Below are the code and all the weights of a small trained network. Each question names an input and a class and asks about switching units off, where a switched-off unit gives its printed mean instead of its output.

import numpy as np


def w(rows, s, z=0):
    codes = np.array(rows[::2]) - 128.0
    scale = np.full(codes.shape[1], s)
    scale[-1] = z or s
    return codes * scale


def f(y):
    return np.maximum(y, 0)


def log_softmax(a):
    a = a - a.max(-1, keepdims=True)
    return a - np.log(np.exp(a).sum(-1, keepdims=True))


def net(x, mask):
    res = np.array(x, float).reshape(1, 5) / 4 @ E
    y = f(res @ A[0][:, :-1].T + A[0][:, -1])
    res = res + np.where(mask, y, B[0][:, -1]) @ B[0][:, :-1]
    return log_softmax(res[-1] @ U[:, :-1].T + U[:, -1])


A, B = {}, {}
E = w([
[43,91,189,202],'x0',
[130,130,129,127],'x1',
[32,255,129,117],'x2',
[105,104,206,22],'x3',
[214,210,219,176],'x4',
],0.006)
A[0] = w([
[156,180,212,155,99],'n0',
[175,29,172,172,40],'n1',
[43,69,91,73,66],'n2',
[83,97,235,2,119],'n3',
[116,146,130,130,57],'n4',
[55,195,149,136,96],'n5',
[149,182,66,70,128],'n6',
[49,210,128,127,36],'n7',
[99,111,65,119,2],'n8',
[114,145,39,242,112],'n9',
[16,85,204,216,117],'n10',
[187,148,206,152,23],'n11',
],0.012,0.0036)
B[0] = w([
[38,165,89,117,210],'n0',
[134,4,120,87,223],'n1',
[24,166,105,99,218],'n2',
[159,155,154,246,245],'n3',
[127,118,159,110,133],'n4',
[131,14,109,119,203],'n5',
[208,153,113,98,191],'n6',
[142,10,167,99,199],'n7',
[92,184,196,68,160],'n8',
[115,164,176,222,254],'n9',
[214,210,92,80,252],'n10',
[55,176,125,93,190],'n11',
],0.022,0.0067)
U = w([
[136,133,179,225,115],'0',
[12,157,128,48,78],'1',
[151,3,144,74,77],'2',
[152,132,123,115,254],'3',
[244,177,79,56,99],'4',
],0.0076,0.0092)

Each question gives the input, the list of numbers given to net, and the class t.
The units are the neurons (one row each of A and B). Each row of codes is followed by its name. A weight is (code - 128) times the scale printed after its matrix; where a second scale follows, it is the last column's (A, B and U).
mask holds one flag per neuron, in row order. A switched-off neuron (its flag False) gives its mean, the last column of its row in B, instead of its output. The means were averaged over made-up inputs and are rounded, as every weight is.
A unit's drop is (log p(t) with every unit on - log p(t) with that unit switched off) / (log p(t) with every unit on - log p(t) with every unit switched off).
The circuit of an input: a set's keep is (log p(t) with only the set's units on - log p(t) with every unit switched off) / (log p(t) with every unit on - log p(t) with every unit switched off). Starting from all 12 units, units are removed one at a time, each time the one whose removal leaves the highest keep (on an exact tie, the one counted first), for as long as the keep stays at least 0.8.
circuit, biggest first: the units of the circuit, biggest drop first
most important unit: the unit with the biggest drop
top k neurons: the k neurons with the biggest drops, biggest first
drop of u: that unit's drop, to one decimal
input [-3,-1,3,-1,-1], class 2: top 3 neurons -> (n10; n3; n9)
input [-7,-4,7,7,4], class 0: most important unit -> n3
input [2,6,8,3,6], class 2: top 2 neurons -> (n7; n5)
input [8,-6,7,5,5], class 4: top 2 neurons -> (n10; n1)
input [2,-3,-2,-5,-8], class 1: top 2 neurons -> (n2; n3)
input [7,0,-5,6,5], class 4: top 3 neurons -> (n10; n9; n2)
input [4,1,-5,-1,7], class 1: circuit, biggest first -> (n11; n0)
input [-5,-4,6,-2,2], class 2: top 3 neurons -> (n10; n7; n5)
input [-4,-1,0,-1,-3], class 4: circuit, biggest first -> (n6; n9)
input [-1,-4,-3,5,4], class 0: top 2 neurons -> (n3; n10)
input [2,-1,7,2,7], class 1: top 3 neurons -> (n0; n11; n1)
input [6,1,8,-6,3], class 2: top 3 neurons -> (n7; n5; n3)
input [-7,4,-4,0,-5], class 4: top 2 neurons -> (n6; n0)
input [1,-2,-8,1,3], class 2: circuit, biggest first -> (n1)
input [8,4,5,-7,1], class 4: top 3 neurons -> (n10; n3; n2)
input [2,-3,-5,8,7], class 0: top 2 neurons -> (n3; n2)
input [1,-6,-6,-8,-8], class 0: top 3 neurons -> (n9; n0; n11)
input [2,-1,-8,-2,0], class 2: drop of n1 -> 0.4
input [-1,7,-3,3,7], class 1: drop of n11 -> 0.2
input [7,0,-5,-5,-6], class 4: circuit, biggest first -> (n10)
input [8,2,-5,1,1], class 4: drop of n3 -> 0.0
